Here is a tiny trained network, its code and every weight. The questions are about switching its units off for an input and a target symbol, where a switched-off unit gives its printed mean instead of its output.

import numpy as np


def w(rows, s, z=0):
    codes = np.array(rows[::2]) - 128.0
    scale = np.full(codes.shape[1], s)
    scale[-1] = z or s
    return codes * scale


def norm(h):
    return h / np.sqrt((h * h).mean(-1, keepdims=True) + 1e-5)


def softmax(a):
    e = np.exp(a - a.max(-1, keepdims=True))
    return e / e.sum(-1, keepdims=True)


def log_softmax(a):
    a = a - a.max(-1, keepdims=True)
    return a - np.log(np.exp(a).sum(-1, keepdims=True))


def net(x, mask):
    ids = ['Λβγδεζθξπτψ'.index(c) for c in x.split()]
    T = len(ids)
    res = E[ids] + P[:T]
    u = 0
    for l in range(3):
        r = norm(res)
        for j in range(2):
            rows = slice(3 * j, 3 * j + 3)
            q, k, v = (r @ M[l][rows].T for M in (Q, K, V))
            z = softmax(np.where(np.tri(T) > 0, q @ k.T / 3**0.5, -1e9)) @ v
            o = O[l][rows]
            res = res + np.where(mask[u + j], z, o[:, -1]) @ o[:, :-1]
        u += 2
    return log_softmax(norm(res)[-1] @ U[:, :-1].T + U[:, -1])


Q, K, V, O = {}, {}, {}, {}
E = w([
[87,145,127,112,82,160,115,88],'Λ',
[166,85,55,175,124,125,154,192],'β',
[96,151,117,117,82,123,112,95],'γ',
[69,186,150,132,173,106,146,115],'δ',
[210,110,61,113,138,104,148,123],'ε',
[209,128,115,137,92,120,169,160],'ζ',
[112,67,154,57,150,74,159,167],'θ',
[161,45,75,167,153,104,80,110],'ξ',
[95,87,237,212,102,109,133,202],'π',
[254,82,145,142,140,101,100,118],'τ',
[152,110,136,180,211,140,246,60],'ψ',
],0.0037)
P = w([
[185,153,133,112,169,237,82,211],'0',
[196,96,46,171,24,14,157,30],'1',
[176,91,65,173,19,9,147,35],'2',
[168,95,76,169,38,25,184,54],'3',
[144,93,88,171,52,34,185,50],'4',
[144,77,93,165,85,34,190,39],'5',
[133,69,90,160,87,29,201,81],'6',
[135,92,121,159,99,37,201,63],'7',
[132,83,129,174,113,26,201,73],'8',
[130,68,123,150,118,44,200,68],'9',
[116,84,115,170,104,8,219,77],'10',
],0.0011)
Q[0] = w([
[126,147,73,133,91,69,185,97],'L0H0',
[2,185,127,119,52,111,136,97],'L0H0',
[75,202,63,113,66,104,85,20],'L0H0',
[25,200,168,134,59,116,163,60],'L0H1',
[231,77,101,160,209,111,188,173],'L0H1',
[28,225,189,136,65,237,51,157],'L0H1',
],0.0065)
K[0] = w([
[134,51,118,90,150,187,81,219],'L0H0',
[87,197,134,80,113,128,10,203],'L0H0',
[166,155,90,80,116,204,15,177],'L0H0',
[178,200,98,141,131,206,39,132],'L0H1',
[64,126,187,133,153,36,254,114],'L0H1',
[193,140,34,106,88,151,82,119],'L0H1',
],0.0054)
V[0] = w([
[181,176,77,62,172,127,148,90],'L0H0',
[81,175,142,109,252,152,153,160],'L0H0',
[146,73,160,21,100,178,135,210],'L0H0',
[116,72,164,2,156,113,98,143],'L0H1',
[129,167,109,79,113,40,72,176],'L0H1',
[140,154,49,184,165,151,68,43],'L0H1',
],0.0024)
O[0] = w([
[25,114,82,170,101,125,182,159,156],'L0H0',
[150,54,111,153,204,197,167,8,4],'L0H0',
[72,92,121,126,174,146,2,128,136],'L0H0',
[92,120,75,24,69,84,137,224,87],'L0H1',
[87,147,150,100,170,30,97,196,134],'L0H1',
[188,143,106,148,246,216,59,84,158],'L0H1',
],0.0022,0.0019)
Q[1] = w([
[59,172,176,88,145,133,102,154],'L1H0',
[254,54,109,182,202,105,193,185],'L1H0',
[248,74,105,144,88,54,199,161],'L1H0',
[143,145,141,188,132,109,170,118],'L1H1',
[133,130,65,133,31,111,130,87],'L1H1',
[184,31,144,134,128,172,170,163],'L1H1',
],0.0076)
K[1] = w([
[177,114,68,115,40,201,96,158],'L1H0',
[116,73,171,180,219,66,242,111],'L1H0',
[90,112,255,117,194,34,231,160],'L1H0',
[114,88,169,135,174,78,156,199],'L1H1',
[203,126,121,114,141,197,98,189],'L1H1',
[136,43,123,149,1,77,152,143],'L1H1',
],0.0059)
V[1] = w([
[122,254,133,108,135,132,136,155],'L1H0',
[59,157,114,178,167,135,105,164],'L1H0',
[133,82,111,149,74,146,177,164],'L1H0',
[145,116,130,100,175,180,156,127],'L1H1',
[128,185,123,197,164,128,150,108],'L1H1',
[157,121,157,133,121,159,98,153],'L1H1',
],0.0044)
O[1] = w([
[175,220,127,163,125,34,177,160,116],'L1H0',
[71,154,59,208,144,60,122,146,79],'L1H0',
[70,124,113,100,53,255,181,138,146],'L1H0',
[113,180,168,115,99,162,191,158,9],'L1H1',
[140,118,110,100,29,134,125,117,110],'L1H1',
[99,137,151,101,169,69,150,148,181],'L1H1',
],0.0035,0.0013)
Q[2] = w([
[144,95,116,134,106,125,93,66],'L2H0',
[70,176,160,134,98,97,119,56],'L2H0',
[54,130,110,114,72,108,136,108],'L2H0',
[54,137,147,80,44,145,129,83],'L2H1',
[95,252,109,164,155,142,80,58],'L2H1',
[182,52,108,198,111,143,197,127],'L2H1',
],0.012)
K[2] = w([
[113,79,149,173,158,188,75,175],'L2H0',
[87,197,101,133,150,155,49,159],'L2H0',
[40,151,103,138,100,122,91,156],'L2H0',
[97,201,125,71,131,205,139,185],'L2H1',
[179,254,43,156,123,156,52,127],'L2H1',
[139,59,178,191,155,122,237,126],'L2H1',
],0.0084)
V[2] = w([
[139,189,104,93,184,168,104,94],'L2H0',
[195,93,47,115,157,162,164,161],'L2H0',
[108,81,68,139,126,78,158,85],'L2H0',
[46,102,166,73,75,107,92,188],'L2H1',
[119,141,253,231,173,149,156,169],'L2H1',
[185,85,151,193,71,166,46,174],'L2H1',
],0.004)
O[2] = w([
[122,116,1,84,75,111,96,115,27],'L2H0',
[97,186,112,77,182,104,178,38,126],'L2H0',
[88,67,170,180,163,77,184,97,254],'L2H0',
[114,63,139,32,92,12,137,160,111],'L2H1',
[109,74,170,211,15,112,115,13,88],'L2H1',
[8,195,178,169,86,93,48,184,254],'L2H1',
],0.0035,0.0009)
U = w([
[61,56,213,197,21,96,120,114,104],'Λ',
[187,186,92,231,183,19,128,152,101],'β',
[20,201,169,61,125,101,121,35,29],'γ',
[40,152,86,195,155,204,153,243,162],'δ',
[125,213,66,16,227,149,169,96,110],'ε',
[157,16,122,43,156,81,191,195,236],'ζ',
[173,242,183,97,30,158,216,176,53],'θ',
[54,47,91,138,237,146,25,99,99],'ξ',
[182,60,129,183,149,228,206,42,253],'π',
[208,146,235,101,166,174,24,146,135],'τ',
[156,104,2,108,28,157,61,124,88],'ψ',
],0.0059,0.0018)

Each question gives the input, a string of symbols that net reads in full, and the target symbol t.
The units are the heads (3 rows each of Q, K, V and O). Each row of codes is followed by its name. A weight is (code - 128) times the scale printed after its matrix; where a second scale follows, it is the last column's (O and U).
mask holds one flag per head, layer by layer. A switched-off head (its flag False) gives its mean, the last column of its rows in O, instead of its output. The means were averaged over made-up inputs and are rounded, as every weight is.
A unit's drop is (log p(t) with every unit on - log p(t) with that unit switched off) / (log p(t) with every unit on - log p(t) with every unit switched off).
The circuit of an input: a set's keep is (log p(t) with only the set's units on - log p(t) with every unit switched off) / (log p(t) with every unit on - log p(t) with every unit switched off). Starting from all 6 units, units are removed one at a time, each time the one whose removal leaves the highest keep (on an exact tie, the one counted first), for as long as the keep stays at least 0.8.
circuit, biggest first: the units of the circuit, biggest drop first
unit that matters most: the unit with the biggest drop
which heads matter: for each layer, one digit per head in row order, 1 if its drop is at least 0.15 and else 0, layers parted by /
drop of u: that unit's drop, to one decimal
input θ Λ τ π ε π π ξ γ, target ξ: which heads matter : 10 / 00 / 00
input ε τ Λ π γ τ ζ τ τ ξ ζ, target Λ: unit that matters most : L2H1
input γ θ γ γ γ γ Λ β τ, target ζ: which heads matter : 01 / 00 / 01
input ζ τ γ π γ γ π τ γ δ δ, target Λ: which heads matter : 00 / 01 / 10
input τ ψ γ Λ Λ δ γ γ, target ζ: circuit, biggest first : L2H1; L2H0
input ψ ζ Λ, target θ: which heads matter : 10 / 00 / 00
input ξ β γ γ γ π ζ θ τ τ ξ, target ζ: circuit, biggest first : L0H1; L2H1; L1H0
input Λ ζ θ γ Λ τ β Λ β ε ξ, target ζ: circuit, biggest first : L2H1; L0H1
input γ ψ β γ ε Λ ξ π ε τ, target Λ: circuit, biggest first : L2H1; L0H1
input Λ γ Λ ψ β Λ, target ψ: which heads matter : 00 / 00 / 10
input ξ θ ψ γ γ τ ζ δ, target ε: circuit, biggest first : L2H1; L0H1; L1H1
input θ θ γ ψ γ β ε γ ζ, target π: which heads matter : 00 / 00 / 01
input Λ Λ θ δ, target ψ: which heads matter : 00 / 01 / 10
input θ π Λ, target ξ: unit that matters most : L0H0
input Λ ε γ β, target δ: which heads matter : 00 / 10 / 01
input τ Λ γ γ ε γ Λ γ ξ ζ γ, target ζ: circuit, biggest first : L2H1; L1H1
input ε θ π γ ψ τ, target π: circuit, biggest first : L2H1; L0H0
input Λ β ζ θ ξ ζ, target ζ: which heads matter : 00 / 00 / 01
input τ Λ ζ, target θ: circuit, biggest first : L1H0; L2H0; L2H1
input τ ε Λ Λ γ τ ψ δ ψ τ ε, target π: circuit, biggest first : L2H1
input π ζ Λ ε δ β θ τ γ, target τ: circuit, biggest first : L0H0; L2H0
input δ ζ τ τ γ γ τ δ, target π: which heads matter : 10 / 00 / 01
input γ γ ε ψ τ γ Λ Λ ζ β γ, target β: drop of L2H1 : 0.1
input ψ ε θ ζ γ Λ γ, target θ: drop of L2H1 : 0.1
input π β γ γ τ Λ, target τ: drop of L2H1 : 0.0
input ξ Λ Λ γ ψ Λ, target ε: drop of L2H1 : 0.3
input γ ξ ε ζ Λ γ θ ζ τ τ, target ζ: unit that matters most : L2H1
